Here is a tiny trained network, its code and every weight. The questions are about switching its units off for an input and a class, where a switched-off unit gives its printed mean instead of its output.

import numpy as np


def w(rows, s, z=0):
    codes = np.array(rows[::2]) - 128.0
    scale = np.full(codes.shape[1], s)
    scale[-1] = z or s
    return codes * scale


def norm(h):
    return h / np.sqrt((h * h).mean(-1, keepdims=True) + 1e-5)


def f(y):
    return y / 2 * (1 + np.tanh(0.7978845608 * (y + 0.044715 * y**3)))


def log_softmax(a):
    a = a - a.max(-1, keepdims=True)
    return a - np.log(np.exp(a).sum(-1, keepdims=True))


def net(x, mask):
    res = np.array(x, float).reshape(1, 4) / 4 @ E
    u = 0
    for l in range(3):
        y = f(norm(res) @ A[l][:, :-1].T + A[l][:, -1])
        res = res + np.where(mask[u : u + 13], y, B[l][:, -1]) @ B[l][:, :-1]
        u += 13
    return log_softmax(norm(res)[-1] @ U[:, :-1].T + U[:, -1])


A, B = {}, {}
E = w([
[106,254,152,135,155,66,158,112,80,72,71,63],'x0',
[223,142,179,81,14,134,121,109,175,138,54,111],'x1',
[160,135,106,122,162,125,39,237,169,87,35,209],'x2',
[119,143,82,214,113,74,118,147,157,207,105,96],'x3',
],0.0027)
A[0] = w([
[111,141,133,47,149,240,119,112,125,4,120,138,123],'0.n1',
[92,85,113,138,106,51,160,153,137,178,172,77,93],'0.n2',
[179,141,99,174,160,125,160,118,118,142,157,132,49],'0.n3',
[129,85,103,118,81,166,109,78,134,164,177,141,142],'0.n4',
[164,159,143,172,161,133,42,184,128,140,72,156,130],'0.n5',
[91,104,90,191,220,137,124,161,72,126,180,131,145],'0.n6',
[151,67,107,103,100,101,87,168,162,160,179,188,136],'0.n7',
[99,136,131,120,126,120,173,163,137,63,86,102,83],'0.n8',
[126,133,87,171,210,104,121,125,98,112,201,135,100],'0.n9',
[103,228,103,126,128,146,101,119,94,129,102,61,126],'0.n10',
[124,143,220,114,120,141,130,168,122,128,123,160,249],'0.n11',
[128,143,72,166,138,73,88,124,161,231,93,98,39],'0.n12',
[96,151,89,242,74,128,82,171,119,179,114,74,53],'0.n13',
],0.0031,0.0016)
B[0] = w([
[115,136,161,137,177,81,154,109,131,254,126,122,250],'0.n1',
[165,212,155,119,143,175,29,121,166,100,154,122,155],'0.n2',
[69,194,142,144,118,203,164,187,89,87,169,190,105],'0.n3',
[158,130,101,199,106,62,132,113,84,66,137,127,198],'0.n4',
[115,136,145,133,90,101,161,132,64,166,204,61,212],'0.n5',
[80,91,169,128,82,145,174,133,188,114,47,92,236],'0.n6',
[142,164,103,143,141,47,216,97,116,95,171,121,202],'0.n7',
[182,59,126,148,118,132,146,116,130,124,208,180,132],'0.n8',
[131,126,127,134,125,142,142,148,186,114,112,87,184],'0.n9',
[188,90,55,159,124,114,149,98,172,119,166,164,171],'0.n10',
[168,76,128,157,110,47,164,90,126,149,141,52,209],'0.n11',
[187,133,253,124,156,129,132,66,167,201,157,171,152],'0.n12',
[124,170,210,88,214,137,176,79,111,181,117,186,155],'0.n13',
],0.0031,0.0019)
A[1] = w([
[95,142,160,67,133,178,103,86,69,133,160,141,109],'1.n1',
[110,219,119,135,144,83,126,101,120,105,102,138,3],'1.n2',
[101,126,100,167,238,152,133,129,94,162,187,161,143],'1.n3',
[123,42,86,144,94,217,85,136,153,204,173,173,179],'1.n4',
[124,142,132,86,169,73,78,217,158,121,86,179,89],'1.n5',
[138,92,169,3,177,152,138,108,59,73,147,172,62],'1.n6',
[184,121,188,102,56,109,90,89,155,141,88,90,31],'1.n7',
[152,128,114,122,148,110,87,213,132,94,69,218,108],'1.n8',
[39,146,66,157,180,103,78,115,69,111,137,153,136],'1.n9',
[126,81,202,18,157,166,135,124,82,40,129,141,77],'1.n10',
[97,159,193,169,97,158,177,83,177,74,191,76,220],'1.n11',
[117,96,113,145,78,124,85,109,126,178,106,144,77],'1.n12',
[114,181,151,135,147,99,120,114,77,86,48,62,135],'1.n13',
],0.0036,0.00076)
B[1] = w([
[102,169,126,139,135,133,110,165,130,179,136,131,138],'1.n1',
[156,102,119,85,131,119,162,116,133,151,144,181,143],'1.n2',
[175,136,176,93,108,164,107,122,141,91,56,87,200],'1.n3',
[180,252,107,96,164,83,178,130,88,74,93,173,199],'1.n4',
[111,87,153,169,70,189,105,87,77,145,208,97,198],'1.n5',
[136,204,147,178,162,85,119,119,173,198,100,132,181],'1.n6',
[56,96,116,132,175,214,141,190,140,97,78,111,227],'1.n7',
[131,172,92,128,91,169,100,60,50,147,201,79,191],'1.n8',
[200,135,111,85,100,195,137,125,196,124,60,111,164],'1.n9',
[166,207,141,243,141,129,109,113,178,172,100,119,184],'1.n10',
[154,72,102,120,85,121,51,187,112,155,143,153,252],'1.n11',
[141,174,152,84,155,128,137,103,124,92,88,100,136],'1.n12',
[181,97,90,104,123,147,120,149,119,93,175,229,193],'1.n13',
],0.0038,0.0025)
A[2] = w([
[153,144,148,117,63,145,152,137,117,134,100,134,55],'2.n1',
[153,83,161,117,89,137,135,142,159,131,166,186,149],'2.n2',
[87,158,122,111,54,145,154,96,106,149,175,74,106],'2.n3',
[31,127,99,164,187,195,121,150,168,65,133,111,32],'2.n4',
[125,216,181,134,146,104,104,136,156,221,128,178,122],'2.n5',
[163,117,97,72,127,66,178,136,127,60,158,216,4],'2.n6',
[86,6,138,120,132,2,113,151,104,138,140,113,86],'2.n7',
[171,171,110,120,164,91,145,105,123,103,143,197,124],'2.n8',
[116,175,78,104,107,73,192,136,99,71,143,194,44],'2.n9',
[123,93,122,64,63,155,129,104,153,138,36,97,58],'2.n10',
[79,133,90,162,180,124,157,113,150,128,181,124,126],'2.n11',
[141,141,103,142,136,117,46,177,112,113,82,172,102],'2.n12',
[107,161,110,122,66,158,62,114,64,142,205,92,145],'2.n13',
],0.0043,0.0013)
B[2] = w([
[93,162,129,172,147,153,152,162,120,102,113,185,167],'2.n1',
[60,141,100,138,172,88,110,123,133,81,129,85,169],'2.n2',
[201,145,115,159,185,130,57,193,71,147,114,208,195],'2.n3',
[98,171,173,74,55,161,128,190,135,84,70,109,171],'2.n4',
[73,127,187,150,225,111,168,63,146,157,174,103,244],'2.n5',
[150,144,83,171,42,93,153,110,137,97,140,133,167],'2.n6',
[16,4,141,124,130,106,137,150,161,124,216,78,127],'2.n7',
[125,114,107,139,81,111,150,91,161,138,126,117,184],'2.n8',
[187,153,57,151,70,140,122,63,150,104,85,201,142],'2.n9',
[68,152,136,63,147,198,114,170,165,56,86,95,202],'2.n10',
[174,152,153,83,132,159,90,141,116,104,37,155,148],'2.n11',
[113,93,126,109,163,121,122,90,104,164,154,132,141],'2.n12',
[98,68,94,95,175,111,30,187,34,171,155,183,252],'2.n13',
],0.004,0.0025)
U = w([
[76,170,158,70,92,221,123,226,168,63,19,87,192],'0',
[128,100,80,134,152,130,15,183,2,205,187,180,163],'1',
[106,187,205,178,210,99,179,45,181,230,131,108,151],'2',
[181,155,3,165,14,70,177,67,151,80,124,189,128],'3',
[20,50,114,123,104,96,145,143,168,124,185,77,8],'4',
],0.0056,0.0017)

Each question gives the input, the list of numbers given to net, and the class t.
The units are the neurons (one row each of A and B). Each row of codes is followed by its name. A weight is (code - 128) times the scale printed after its matrix; where a second scale follows, it is the last column's (A, B and U).
mask holds one flag per neuron, layer by layer. A switched-off neuron (its flag False) gives its mean, the last column of its row in B, instead of its output. The means were averaged over made-up inputs and are rounded, as every weight is.
A unit's drop is (log p(t) with every unit on - log p(t) with that unit switched off) / (log p(t) with every unit on - log p(t) with every unit switched off).
The circuit of an input: a set's keep is (log p(t) with only the set's units on - log p(t) with every unit switched off) / (log p(t) with every unit on - log p(t) with every unit switched off). Starting from the 12 units with the biggest drops (on a tie, the unit counted first), units are removed one at a time, each time the one whose removal leaves the highest keep (on an exact tie, the one counted first), for as long as the keep stays at least 0.8.
circuit, biggest first: the units of the circuit, biggest drop first
unit that matters most: the unit with the biggest drop
top k neurons: the k neurons with the biggest drops, biggest first
top k neurons in layer l: the k neurons of layer l with the biggest drops, biggest first
drop when u is switched off: that unit's drop, to one decimal
input [6,5,1,-5], class 3: unit that matters most -> 1.n13
input [7,2,-8,-6], class 1: top 2 neurons in layer 1 -> [1.n11, 1.n4]
input [-8,-1,-5,-8], class 2: circuit, biggest first -> [1.n6, 1.n10, 1.n13]
input [-6,5,2,-4], class 3: circuit, biggest first -> [1.n4, 0.n7, 2.n6]
input [3,4,6,6], class 1: top 2 neurons in layer 1 -> [1.n5, 1.n8]
input [-5,1,-4,-6], class 2: circuit, biggest first -> [1.n6, 1.n10]
input [7,5,-8,-3], class 1: circuit, biggest first -> [1.n11, 2.n3, 2.n13]
input [7,-5,-8,-8], class 1: circuit, biggest first -> [1.n11, 2.n3, 2.n13]
input [-6,1,-4,6], class 2: top 4 neurons in layer 0 -> [0.n12, 0.n13, 0.n2, 0.n10]
input [3,6,7,8], class 2: circuit, biggest first -> [0.n12, 0.n13, 2.n5]
input [-3,-8,6,8], class 0: top 2 neurons in layer 1 -> [1.n6, 1.n10]
input [-7,4,5,6], class 3: top 3 neurons -> [1.n4, 0.n1, 0.n7]
input [-2,-2,3,1], class 4: top 2 neurons -> [0.n7, 0.n5]
input [4,-6,-7,5], class 1: unit that matters most -> 1.n7
input [3,3,-2,3], class 4: top 2 neurons -> [1.n4, 1.n3]
input [-7,7,-8,-5], class 1: top 3 neurons -> [0.n6, 2.n3, 1.n3]
input [4,-1,-3,-1], class 3: top 3 neurons in layer 1 -> [1.n13, 1.n5, 1.n8]
input [-4,2,-1,2], class 3: top 2 neurons in layer 2 -> [2.n9, 2.n6]
input [6,-4,-5,1], class 3: top 3 neurons -> [1.n13, 1.n5, 0.n5]
input [-6,3,0,-3], class 3: unit that matters most -> 1.n4
input [2,1,2,-1], class 4: drop when 2.n7 is switched off -> 0.3
input [-4,-6,-1,4], class 0: drop when 1.n13 is switched off -> 0.0
